Here is a tiny trained network, its code and every weight. The questions are about switching its units off for an input and a target symbol, where a switched-off unit gives its printed mean instead of its output.

import numpy as np


def w(rows, s, z=0):
    codes = np.array(rows[::2]) - 128.0
    scale = np.full(codes.shape[1], s)
    scale[-1] = z or s
    return codes * scale


def f(y):
    return y / 2 * (1 + np.tanh(0.7978845608 * (y + 0.044715 * y**3)))


def softmax(a):
    e = np.exp(a - a.max(-1, keepdims=True))
    return e / e.sum(-1, keepdims=True)


def log_softmax(a):
    a = a - a.max(-1, keepdims=True)
    return a - np.log(np.exp(a).sum(-1, keepdims=True))


def net(x, mask):
    ids = ['αγδζηθξπστψω'.index(c) for c in x.split()]
    T = len(ids)
    res = E[ids] + P[:T]
    u = 0
    for l in range(3):
        r = res
        for j in range(2):
            rows = slice(3 * j, 3 * j + 3)
            q, k, v = (r @ M[l][rows].T for M in (Q, K, V))
            z = softmax(np.where(np.tri(T) > 0, q @ k.T / 3**0.5, -1e9)) @ v
            o = O[l][rows]
            res = res + np.where(mask[u + j], z, o[:, -1]) @ o[:, :-1]
        u += 2
        y = f(res @ A[l][:, :-1].T + A[l][:, -1])
        res = res + np.where(mask[u : u + 16], y, B[l][:, -1]) @ B[l][:, :-1]
        u += 16
    return log_softmax(res[-1] @ U[:, :-1].T + U[:, -1])


Q, K, V, O, A, B = {}, {}, {}, {}, {}, {}
E = w([
[69,154,130,194,187],'α',
[33,44,193,135,169],'γ',
[142,96,24,122,150],'δ',
[65,156,154,196,10],'ζ',
[32,156,139,2,195],'η',
[3,30,173,68,101],'θ',
[184,134,159,103,201],'ξ',
[169,17,113,132,183],'π',
[82,35,159,183,81],'σ',
[160,215,121,89,76],'τ',
[90,134,90,200,156],'ψ',
[58,41,167,122,107],'ω',
],0.0098)
P = w([
[38,127,104,91,114],'0',
[108,102,78,124,178],'1',
[159,76,40,86,158],'2',
[191,31,46,51,151],'3',
[200,11,24,49,164],'4',
[218,3,62,69,170],'5',
],0.0024)
Q[0] = w([
[68,54,152,80,144],'0.h1',
[231,246,47,176,116],'0.h1',
[140,11,133,114,147],'0.h1',
[71,141,155,154,154],'0.h2',
[190,57,106,108,122],'0.h2',
[168,84,78,114,141],'0.h2',
],0.011)
K[0] = w([
[156,117,87,46,240],'0.h1',
[73,191,193,240,48],'0.h1',
[255,69,107,87,228],'0.h1',
[103,88,131,72,154],'0.h2',
[188,159,170,187,149],'0.h2',
[198,154,170,143,128],'0.h2',
],0.0093)
V[0] = w([
[7,165,140,58,67],'0.h1',
[216,92,203,94,148],'0.h1',
[3,203,173,67,115],'0.h1',
[197,110,169,121,121],'0.h2',
[100,149,96,143,151],'0.h2',
[65,99,72,103,115],'0.h2',
],0.0069)
O[0] = w([
[226,85,153,63,100,152],'0.h1',
[2,104,89,121,133,123],'0.h1',
[219,65,151,68,109,121],'0.h1',
[76,138,79,111,136,62],'0.h2',
[186,110,171,165,121,142],'0.h2',
[159,144,142,117,99,254],'0.h2',
],0.0065,0.0014)
A[0] = w([
[143,158,164,174,152,120],'0.n1',
[104,130,47,136,110,64],'0.n2',
[141,67,126,148,126,97],'0.n3',
[125,154,80,254,131,98],'0.n4',
[152,171,161,175,195,68],'0.n5',
[107,74,116,108,134,125],'0.n6',
[139,181,108,164,116,84],'0.n7',
[60,131,144,96,143,136],'0.n8',
[78,107,157,98,116,125],'0.n9',
[129,192,115,150,134,1],'0.n10',
[142,129,62,144,204,69],'0.n11',
[116,190,117,164,61,204],'0.n12',
[9,100,117,157,55,136],'0.n13',
[134,85,125,138,132,103],'0.n14',
[138,160,106,197,135,69],'0.n15',
[147,186,127,158,149,136],'0.n16',
],0.0094,0.0048)
B[0] = w([
[121,166,157,100,70,112],'0.n1',
[92,162,111,143,107,117],'0.n2',
[76,82,140,170,161,148],'0.n3',
[149,88,140,1,210,157],'0.n4',
[167,123,156,111,35,104],'0.n5',
[111,73,125,157,165,188],'0.n6',
[171,49,117,89,120,97],'0.n7',
[201,136,143,122,189,177],'0.n8',
[146,82,99,124,170,170],'0.n9',
[132,24,148,105,114,83],'0.n10',
[83,146,96,171,79,145],'0.n11',
[248,108,154,120,58,168],'0.n12',
[229,105,187,207,121,253],'0.n13',
[80,100,156,170,146,139],'0.n14',
[135,46,141,56,149,102],'0.n15',
[147,137,117,77,69,121],'0.n16',
],0.0073,0.0032)
Q[1] = w([
[190,242,81,2,15],'1.h1',
[135,220,126,95,38],'1.h1',
[109,55,152,164,183],'1.h1',
[238,70,97,106,155],'1.h2',
[207,173,124,69,49],'1.h2',
[127,241,116,55,82],'1.h2',
],0.0065)
K[1] = w([
[194,74,253,169,36],'1.h1',
[173,89,173,187,58],'1.h1',
[97,165,104,126,223],'1.h1',
[203,182,103,70,183],'1.h2',
[146,148,228,61,121],'1.h2',
[190,113,204,157,48],'1.h2',
],0.0077)
V[1] = w([
[169,99,95,130,114],'1.h1',
[122,171,197,123,167],'1.h1',
[146,127,81,179,117],'1.h1',
[155,90,2,164,160],'1.h2',
[177,101,116,128,158],'1.h2',
[94,152,176,112,113],'1.h2',
],0.0073)
O[1] = w([
[103,149,203,138,89,192],'1.h1',
[186,99,14,157,198,121],'1.h1',
[150,153,203,105,126,138],'1.h1',
[139,146,254,36,109,205],'1.h2',
[132,165,170,135,124,249],'1.h2',
[171,91,60,160,180,52],'1.h2',
],0.0059,0.0018)
A[1] = w([
[148,94,216,165,179,42],'1.n1',
[87,102,119,111,168,60],'1.n2',
[153,92,126,240,149,109],'1.n3',
[131,255,151,110,122,79],'1.n4',
[57,37,139,99,97,183],'1.n5',
[182,185,184,90,32,184],'1.n6',
[89,186,145,79,137,79],'1.n7',
[132,109,126,19,221,73],'1.n8',
[74,81,180,35,66,187],'1.n9',
[137,195,44,70,100,213],'1.n10',
[137,37,117,146,41,233],'1.n11',
[117,145,138,81,185,4],'1.n12',
[79,165,167,136,164,25],'1.n13',
[126,92,162,162,201,24],'1.n14',
[105,182,127,104,196,5],'1.n15',
[164,84,176,197,127,130],'1.n16',
],0.0073,0.0034)
B[1] = w([
[140,101,103,177,42,216],'1.n1',
[58,24,89,60,113,125],'1.n2',
[45,158,31,104,88,213],'1.n3',
[250,31,147,121,104,138],'1.n4',
[160,55,67,190,242,202],'1.n5',
[197,121,179,121,62,233],'1.n6',
[172,40,140,54,34,112],'1.n7',
[109,95,28,28,18,170],'1.n8',
[254,52,120,155,169,181],'1.n9',
[196,144,234,47,143,189],'1.n10',
[177,187,45,229,162,252],'1.n11',
[142,85,56,49,3,106],'1.n12',
[147,50,131,113,25,107],'1.n13',
[34,76,92,130,40,176],'1.n14',
[139,84,39,41,45,107],'1.n15',
[86,163,69,182,79,244],'1.n16',
],0.0059,0.0035)
Q[2] = w([
[133,152,137,155,69],'2.h1',
[89,174,155,77,104],'2.h1',
[62,5,67,164,112],'2.h1',
[179,254,119,127,99],'2.h2',
[153,105,66,163,197],'2.h2',
[168,204,158,91,177],'2.h2',
],0.0076)
K[2] = w([
[137,168,107,159,95],'2.h1',
[158,142,168,192,188],'2.h1',
[59,183,99,88,230],'2.h1',
[198,131,90,163,86],'2.h2',
[130,37,88,170,168],'2.h2',
[253,98,121,118,138],'2.h2',
],0.0071)
V[2] = w([
[135,183,106,237,200],'2.h1',
[84,120,63,199,119],'2.h1',
[194,157,100,178,118],'2.h1',
[119,81,79,115,120],'2.h2',
[102,42,116,201,100],'2.h2',
[120,171,143,143,254],'2.h2',
],0.0066)
O[2] = w([
[119,178,220,181,237,197],'2.h1',
[86,223,147,85,168,117],'2.h1',
[152,162,120,229,154,254],'2.h1',
[54,168,101,108,102,137],'2.h2',
[147,211,133,75,55,250],'2.h2',
[111,40,254,140,146,99],'2.h2',
],0.0063,0.0036)
A[2] = w([
[152,86,64,105,81,61],'2.n1',
[84,164,179,203,204,51],'2.n2',
[160,208,84,121,9,43],'2.n3',
[77,167,193,144,49,254],'2.n4',
[81,177,91,179,68,143],'2.n5',
[93,127,64,207,254,99],'2.n6',
[195,145,67,186,196,84],'2.n7',
[61,11,109,77,188,243],'2.n8',
[105,125,103,137,72,132],'2.n9',
[125,38,103,92,37,79],'2.n10',
[27,147,119,112,124,217],'2.n11',
[24,115,208,86,220,207],'2.n12',
[156,98,88,171,18,12],'2.n13',
[83,100,18,207,172,78],'2.n14',
[142,87,171,168,206,77],'2.n15',
[193,53,185,150,218,117],'2.n16',
],0.0072,0.0037)
B[2] = w([
[59,133,201,64,132,162],'2.n1',
[107,175,224,114,179,227],'2.n2',
[64,72,165,145,216,204],'2.n3',
[254,136,63,159,104,217],'2.n4',
[186,163,90,107,131,224],'2.n5',
[18,164,140,89,67,251],'2.n6',
[6,108,160,37,87,253],'2.n7',
[104,165,33,200,164,239],'2.n8',
[214,114,194,155,195,146],'2.n9',
[122,198,218,102,172,178],'2.n10',
[185,113,80,159,185,200],'2.n11',
[155,34,124,115,233,232],'2.n12',
[144,172,121,69,227,217],'2.n13',
[121,138,104,7,58,224],'2.n14',
[34,14,155,141,110,172],'2.n15',
[143,32,130,86,44,237],'2.n16',
],0.0065,0.0048)
U = w([
[133,148,187,117,204,63],'α',
[123,77,171,242,93,239],'γ',
[71,221,172,113,72,145],'δ',
[220,193,115,201,169,146],'ζ',
[156,174,27,122,57,254],'η',
[135,162,120,16,181,99],'θ',
[79,73,85,138,64,191],'ξ',
[92,85,65,198,254,125],'π',
[137,147,157,132,169,31],'σ',
[197,98,168,87,77,199],'τ',
[51,96,217,135,165,93],'ψ',
[151,130,124,126,146,63],'ω',
],0.0063,0.0021)

Each question gives the input, a string of symbols that net reads in full, and the target symbol t.
The units are the heads (3 rows each of Q, K, V and O) and the neurons (one row each of A and B). Each row of codes is followed by its name. A weight is (code - 128) times the scale printed after its matrix; where a second scale follows, it is the last column's (O, A, B and U).
mask holds one flag per unit, layer by layer, with each layer's heads first. A switched-off unit (its flag False) gives its mean, the last column of its rows in O or B, instead of its output. The means were averaged over made-up inputs and are rounded, as every weight is.
A unit's drop is (log p(t) with every unit on - log p(t) with that unit switched off) / (log p(t) with every unit on - log p(t) with every unit switched off).
The circuit of an input: a set's keep is (log p(t) with only the set's units on - log p(t) with every unit switched off) / (log p(t) with every unit on - log p(t) with every unit switched off). Starting from the 12 units with the biggest drops (on a tie, the unit counted first), units are removed one at a time, each time the one whose removal leaves the highest keep (on an exact tie, the one counted first), for as long as the keep stays at least 0.8.
units of the circuit, in order: the units of the circuit, biggest drop first
top k neurons: the k neurons with the biggest drops, biggest first
top k neurons in layer l: the k neurons of layer l with the biggest drops, biggest first
input α ψ γ, target π: units of the circuit, in order	0.n12; 2.h1; 2.n12; 1.n6
input η η ψ, target η: units of the circuit, in order	2.h1; 1.n8; 0.h1
input σ ψ τ γ, target π: units of the circuit, in order	0.n12; 1.n6; 1.n5; 2.n8
input δ ξ η, target θ: top 4 neurons	1.n8; 0.n13; 2.n10; 2.n1
input σ ψ ζ π, target π: top 3 neurons	0.n4; 2.n12; 1.n6
input π γ γ γ γ, target ζ: top 2 neurons in layer 0	0.n13; 0.n8
input α ξ α ξ, target π: top 2 neurons	0.n13; 1.n11
input ψ τ γ σ θ, target ξ: top 3 neurons	1.n5; 1.n9; 1.n11
input σ π σ ψ σ ω, target ζ: top 2 neurons	0.n13; 1.n1
input θ ξ α ω σ, target η: top 2 neurons	0.n13; 1.n3
input σ π ξ ω, target η: top 2 neurons	0.n13; 1.n1
input π π ζ σ, target ζ: top 2 neurons in layer 2	2.n4; 2.n7
input η δ γ π γ γ, target ζ: top 3 neurons	0.n13; 1.n1; 2.n4
input σ θ τ η η σ, target θ: top 2 neurons	2.n13; 2.n14
input τ σ π δ ω, target γ: top 2 neurons in layer 0	0.n13; 0.n11
input ζ η ω, target θ: top 3 neurons	1.n8; 2.n13; 2.n10
input η ψ σ, target θ: top 2 neurons	2.n13; 1.n8
input δ ξ σ, target η: top 3 neurons in layer 1	1.n3; 1.n16; 1.n1
input ζ θ σ θ σ, target δ: top 2 neurons in layer 1	1.n11; 1.n5
input α σ δ, target ψ: top neuron	1.n8
input ψ ψ τ ξ γ, target η: top 3 neurons	0.n13; 1.n1; 1.n14
input ξ θ θ, target η: top neuron in layer 1	1.n3
input ζ σ θ ζ σ σ, target δ: top neuron	1.n11
input π ψ θ, target ζ: top 2 neurons	0.n13; 1.n1
input α σ ξ ω, target η: top 2 neurons in layer 0	0.n13; 0.n6
input σ π δ ξ δ θ, target γ: top 2 neurons in layer 0	0.n13; 0.n11
input η τ θ, target θ: top 2 neurons in layer 2	2.n10; 2.n13
input σ τ σ ω, target ψ: top neuron in layer 1	1.n5
input α δ ζ σ, target γ: top 3 neurons in layer 0	0.n13; 0.n4; 0.n11
